Each row is followed by its class.
[ 25  32 -10  12   4  13  43  47 -21  13 -33 -13 -39 -47  23 -44 -12  27
  41  -6  -8 -13 -32  19  22   6   5  -9  -5  12 -12   1   1]
G
[ 27 -18  30   7   5  18  26  35 -40 -17   3   7   3   2   2  24  -9   9
   9  -7 -15  -1 -28  -1   2 -24 -19   7 -17 -12   8 -19   2]
D
[-47  -3  17  -4 -31 -27  -5 -27  32  -1  27   7   4  13   8  -2  21  31
  16  33  22 -21  10  -2   5  -5 -11 -44  16  19 -12  -8 -45]
K
[ -4 -29 -10  21  -6  -7 -25 -25   1 -13  61 -33  -7  19 -14  34 -37 -34
   6 -23   7   6  25  32 -11 -20  20  17   4 -33  -6 -25   1]
X
[ -5  -5   1  11 -15 -18 -14  10 -17 -32  26 -27 -16 -12  20  27   7  13
  46 -78  -1  -3 -35  -1  38  -4  -1 -16   0  35 -17  -3  -2]
P
[-36  18  21  -6 -38 -11   3 -21  25  11  31  13  12  25   0  32  23  42
  28   0  -9 -20  -5   7  17  -9  -9 -63  -7  31 -14  10 -30]
J
[ 48 -19  24  20  15   2  18  14 -28 -20  -1   0  48  32  -9  21  -4   3
  20 -20   5  -2  -2 -16  34 -30 -20  -4   8  -9  17  -9  27]
K
[ 15 -26   9  -3 -10  18   5 -10 -29  24  28 -35  14  -2 -24  11 -37 -25
  29 -24  -4   4  -7  28  53 -42  13 -28 -27 -26   7 -14  14]
L
[ 33  25 -34  48  10   6  18  47 -13   8  -8 -25 -12   8   8   2 -55   1
  -1   2 -27  16  43  -7   1 -19  19  58  -7 -24   6  -6  41]
Z
[ -1 -16 -30  30  -2 -13  -9   5 -20 -27  38 -47   8  15 -10  30 -63 -38
 -22  12  -2   1  36   5 -33 -41  15  72   4 -53  -2 -27  40]
C
[-22 -10   5   3 -37 -25 -18 -12 -13 -19  56 -21 -13 -10  13  59   9   1
  55 -70  -1 -12 -45  45  51  -2  16 -45 -30  36 -10 -12  -5]
X
[ 20  -8  30  19   5   4  12   6   6  21 -26   0  12  38  30  46  22   7
  10 -56 -32   3 -16 -19 -24  14  19  22   5   9   0 -18  -2]
D
[  9  15  18  27 -18  38  32  12 -23  43  14 -48  18 106 -23   9 -51   0
 -21  41   2  22  48  57  -3 -25   9  47 -20 -74   0 -12 -17]
J
[ -1 -29  25 -19 -11  10   7  -5 -23   5  19 -21  13  -7 -11   4   4 -27
  34 -24   1  -7 -55  10  43  -6  -9 -39 -25  -4  14  -4   4]
M
[ 41 -15  11  -2   5   8  14  17 -31 -16   9  -5  20 -29  -8  18   0  -5
  31 -19  -6 -10 -34 -10  39 -23 -13 -33  -1   8  12   5  22]
G
[ 39  13 -10  34   2  -6   2  22  -3 -29  31 -12  15  30   0  50 -16  -5
  14 -51 -18  -1   5   1 -23 -41   9  42  21   4 -10  -8  30]
J
[ 33  26  27  -1  -4 -31  24   0  19 -10 -30  42  32  37  20  43  58  73
  16  -2 -41 -15   7 -15   1   1 -21 -13  35  83 -14  39 -18]
G
[-28  -7  -4  -3 -37   1 -25 -65  34  13  47 -22  28  28 -16  -5 -21 -23
  -9  39  16  -2  43  24  -6 -29   4 -40  10 -30 -11  -5 -36]
G
[-18  13   3  29 -21  -2 -12  -4  19  11  38  -6  18  56  -6  41 -11  -7
 -34  55 -18   9  75   7 -36 -26  -6  28  21 -23  -1  -6 -11]
V
[-24 -12  11  19 -27 -19 -15  14 -15 -19  50 -13 -31 -26  -1  58 -10   8
  30 -34   1 -10 -19  27  15   3   7 -10 -12  14 -13 -17  -1]
X
[ 37 -24   2  11  -5   9   0   0 -28   2  19 -24  23  -4 -34   9 -25 -58
   7 -18   1  -3  -8  12  17 -27  -1   8   3 -35  31 -11  21]
M
[-13 -29  -8 -20 -23  14 -10 -36 -23   1  50 -43  -3 -50 -10 -26 -28 -57
  25 -12  33  -2 -42  37  52 -17  10 -68 -46 -34  16 -15  -1]
U
[ 13  -9 -30  41 -22 -24 -31 -12   6 -20  63 -13  -9 -10 -10  37 -37 -41
 -10 -37  -2  -9  32  15 -16 -50  27  22   9  -4   0 -25  13]
V
[-49  -3  18 -13 -36 -23   2  15 -29 -32  36 -10 -24 -54   3  16   4  28
  72 -58  -8 -24 -66  13  43  13 -12 -38 -43  41 -22  -6 -13]
C
[-39  -1 -15   0 -23 -16 -15  -2  -2 -31  73 -13 -31 -48  16  16   2 -12
  44 -49   5 -10 -46  32  40 -10  11 -36 -25  30 -13 -24 -13]
V
[-44 -15  17   8 -37  -4  -3  13 -13  -9  63 -23 -29 -18  12  13 -10   5
  73 -64  -9  -8 -28  22  33  -7 -12 -32 -26   4 -19 -15  -8]
M
[ -6  29  26   2  -6  -1  18   0  25  -5  -6  19  17  39  -4  18  27  55
  -1  27 -14  -6  11  -6  -7   7 -19  -5  26  28 -13  20 -24]
J
[ 11  25  -7  38  -2  12   0 -21  36  12  24  -4  43  67 -31  15 -35  -4
 -42  54   4   1  93   2 -40 -51  -4  24  44 -48  -2  -4   9]
J
[-48  24 -18  -5 -26   9   9  24 -15  11   2 -33 -66 -92  -7 -62 -27   0
  51  -5  20 -17 -60  20  66  26  14 -63 -38   5  -4  -6 -26]
P
[ 32 -18 -13  -8  -3   9   8   2 -22   8  27 -10  30 -30 -18  13 -18 -23
  33  -6  -4  16 -30  -2  42 -21  -5 -29 -20 -18  15  -7  14]
L
[  0  21 -10  27  11  20  32  24  -8  24 -13 -39 -31 -25  22 -56 -45 -15
  20  10  -2  -1   6  20  13   4   7  12  -8 -32  -3 -16  19]
U
[-27 -29  10  -4 -11 -11  -4 -16 -18  20  10 -22  -6 -11  19  21  17 -19
  43 -66  15 -13 -49  14  42  29  13 -47 -12   3  12 -32 -15]
K
[-37 -30   2 -17 -29 -12 -17 -29  -3  30  24 -19 -16 -22  27  30  26  -3
  30 -58  21 -12 -54  10  47  47  17 -70 -23  11   4 -17 -14]
K
[ 23 -14  11  28   7   1 -12   0 -10  40 -29 -36  11  48   1  43  -6 -30
  -6 -59 -21   2  17 -20  -6   8  27  27  16  -9  11  -7  17]
P
[ 21 -17  27  10  -5  -6  -3   2   5  37 -13 -10  16  40  23  39  33 -17
  33 -75 -29  -3 -15 -17  -9  25   7  17  14  14   9  -3   2]
M
[ -9  -3  24  18 -31 -31  -5  12 -14 -25  22  -4 -16 -22  34  53  12  15
  57 -85 -28 -15 -39  12  25  -3   6 -15 -25  55 -16  -2  10]
U
[ -2  19 -28  34  16  20  33  42 -19   5 -11 -25 -42 -52 -12 -56 -55  -2
   4  31  25   1   6  17  10  12  10  18   0 -55   3 -25  15]
K
[ 32 -16   5   1  -3  10   7  -2 -17   9  21 -19  30 -23 -22   7 -25 -25
  36 -17 -10   6 -20   1  42 -27  -5 -25  -2 -11   9  -9  15]
L
[-22  25 -13   0  -1  16  42  43 -16  11   2 -24 -48 -80   2 -63 -11   3
  79 -32   5  -8 -71  19  51  12  10 -42 -40   2  -4  -8   4]
M
[ -7 -20   9 -20   0   5  -9 -41  18  40   5 -23   9  37  26  34  27 -16
  17 -70  -1 -11 -53   1  17  26  33 -33 -10  14  -2 -12  -3]
J
[  9  10 -11  40 -12 -17 -15  -3  15   4  11  -3  36  91  -8  52 -31   7
 -62  57 -26  17 114 -14 -43 -35  -7  72  28 -15   3   6   9]
Z
[-11  18  28   9 -12 -26   7  10  19  -6  -7  22   2  28   2  33  37  52
   7  22 -12  -8  17  -4 -12  13 -17  -4  24  51 -14  17 -28]
X
[ -6   1  13 -13 -46  10  29   3 -23  41  25 -28  -9  37  -4   2 -14  40
  49   5 -17  27  -1  56  49  -4  12 -15 -56 -13  -9  10 -50]
L
[-38   2   0  13 -29 -10 -14 -34  17  16  44 -23   7  38 -29  25 -19 -13
 -14  45  14  -1  56  41  -5 -21  13 -14   3 -24   0  -9 -26]
X
[-31  14   8   9 -42  11  28  20 -38  36  27 -42 -15  38   4  26 -30  31
  15  29  -8  24  11  63  45  -1  12  -4 -61 -26  -4  -6 -29]
Z
[ 22  12  10  27 -24  13  27  -3 -25  28  11 -36   5  56  -5  14 -29   9
   5  -1 -10  25  48  64  18 -22  25  25 -38 -42   6   6  -8]
U
[-10  24  41   2 -44  10  40  36 -32  -4   1  15 -23  24   3  29  14  79
  45 -16 -39   9 -13  43  42   7  -1 -14 -62  19  -2  16 -48]
D
[  4  31   8   7  20  -5  60  54 -17 -15 -40   9 -37 -54  24 -45  23  73
  58 -12  11 -13 -60   2  55  28  -5 -27  -7  41  -9   0  -5]
K
[ -5  12  21  17 -23  20  31  22 -34  33  24 -29  -9  67 -20  23 -25  31
  16  23  -9  22  37  67  25  -2   1   6 -42 -35  -4   5 -22]
X
[ 43 -29   7   4  10   4  10   3 -38  -1   4 -16  22  14 -12  20 -22 -37
  -5 -15 -21   1   2  -6   7 -28 -12   2 -12  -8  23   9  37]
U
[-19  17  16  -1 -23 -17  22   0  13  13   7  15   9   5 -11  16  11  49
  32  24 -31   8  17   4   5  -2 -19 -20  10  33 -17  14 -39]
L
[ -2  -6  13  14 -11 -15   9  30 -18 -28  26   2 -12   0  18  42  10  20
  45 -49 -21  -1 -23  13   4 -12  -4  19 -11  15  -9  -6   5]
M
[ -4 -23 -15  16  -3   8 -15 -30  -5  49   8 -34  18  28  12  51 -19 -48
 -12 -44  -5   6   4  10  -3   9  31 -11 -10 -29   0 -22  28]
G
[  3 -27  -1  35  -1  -9  -7 -11   0  37   2 -33  16  47  21  48 -14 -24
  -1 -42  -2  -2  21 -16  -6   3  26  10  12 -28   8 -29  29]
K
[ 38  -8  32  11  13  11  13  47 -45 -14 -21 -10  14  15 -17  16 -12  -6
  25 -15 -23  -9 -13 -25  31 -29 -18  12  -1   3  18   6  20]
P
[ -8   8  20  -3 -19 -25  -4 -11  22  -7  -2  11   5  41   4  27  30  37
   4  26 -15  -9  17   1  -8   6  -5  -9  14  42  -6  21 -30]
X
[ 31 -20  22  35  18   3  -3  -3   7  29 -36 -21  28  70  38  43  -7 -21
 -10 -40 -36  11  31 -31 -34   3  23  54   5 -18   4  -9  43]
U
[ -1   4   6  24 -11  15  14   2 -14  16  19 -38   2  80 -16  31 -36   7
 -17  50   1  25  57  62   2 -20  32  46 -28 -61   5  -8 -10]
X
[ -1   3  10   4 -14 -18  11 -17  16  20   2  -5  34  65  -5  21   5  26
 -11  41 -20  11  57  -2  -7 -27 -13  15  30  17  -8  10 -23]
L
[ -5  20 -10  -1  18  14  51  26  -7  18 -19  -4 -49 -36   1 -55 -21  20
  13  -1  -2 -14 -34  19  28   5  24  -6 -30  10  -1 -12  -6]
D
[-11  16   9  28 -36  11  40   2 -37  46  12 -60  21  71 -38   0 -49   5
   6  34   0  23  54  58  10  -9   9  35 -32 -68   5  -7 -28]
C
[ 15  23  21  25 -13 -14   7   1  21 -11 -23  15  33  47   8  29  17  38
  -2  24 -31   1  48 -17 -30  -4 -19  19  43  23 -13  18 -19]
G
[ 17  25   0  20  21  24  57  53 -24  21 -26 -15 -37 -22  11 -68 -36  19
  27  11 -12   7  -8   7   0  13 -15  15 -21 -10 -15   4  13]
U
[ 30 -15   1  14  -3  14  -6  25 -37  -1   9 -15  11   6  -8  32 -35 -17
 -16  16 -13  10  19  -3  14 -21  -8  24 -15 -30  22  -7  24]
Z
[  4 -22  12 -11  -2  10   0   1 -37  12  13 -23   0  -4 -20  -4 -15 -23
  22 -25   2  -9 -32  -1  43  -9 -18 -44 -15   1   9  -1  -3]
P
[-21  14 -22   7   3  22  31  35 -20  23  13 -21 -69 -64  -1 -65 -35  -2
  22  11  10  -9 -22  26  32   0  15 -25 -35 -14  -1 -18  -7]
V
[ 11   0 -17  28 -19 -16 -29   9  -7 -32  35 -24  -9  -2   6  54 -18 -10
   9 -45  -4   5   0   7   2 -20  24  30   2  -2  -9  -7  14]
P
[-34  -2   7  -3 -29 -22  -8 -38  24 -13  32 -14  10  19  -6   0  15  15
   7  21  20  -7  21  15  12  -1  -6 -31  26   8  -4  -1 -43]
K
[-11  17  23   6 -15  -2   6 -20  24  -1  16   3  28  53 -12  33   9  29
   4  12 -19 -11  27   2   4 -19  -8 -18  19  13  -5  13 -12]
J
[-21   4  18  13 -19 -18  -9 -32  20   0  17  -8  23  63 -26  17   5   9
  -6  21  -2  -1  58  18  -4  -9 -13  -9  26  15  -3   8 -35]
X
[ -4 -23  23  -6 -12  -5  -6 -16  -7  40 -10 -11   3  20  33  35  22   7
  31 -68 -27   1 -34  -8  26  44   4 -30 -19  31  -1  -7 -18]
Z
[  8 -28   1   1  -5   2  -1  -4 -24   3  44  -7  -3 -25 -28   2 -26 -39
   2  -2   8 -21 -14   4  23 -53   1 -41 -20  -4  16 -18   9]
V
[ 14 -21 -13  18  -5  22 -17   3 -28   0  24 -54  12   5 -31   9 -60 -62
 -18  23  16   5  14   2  17 -48  17  10 -10 -67  22 -18  29]
P
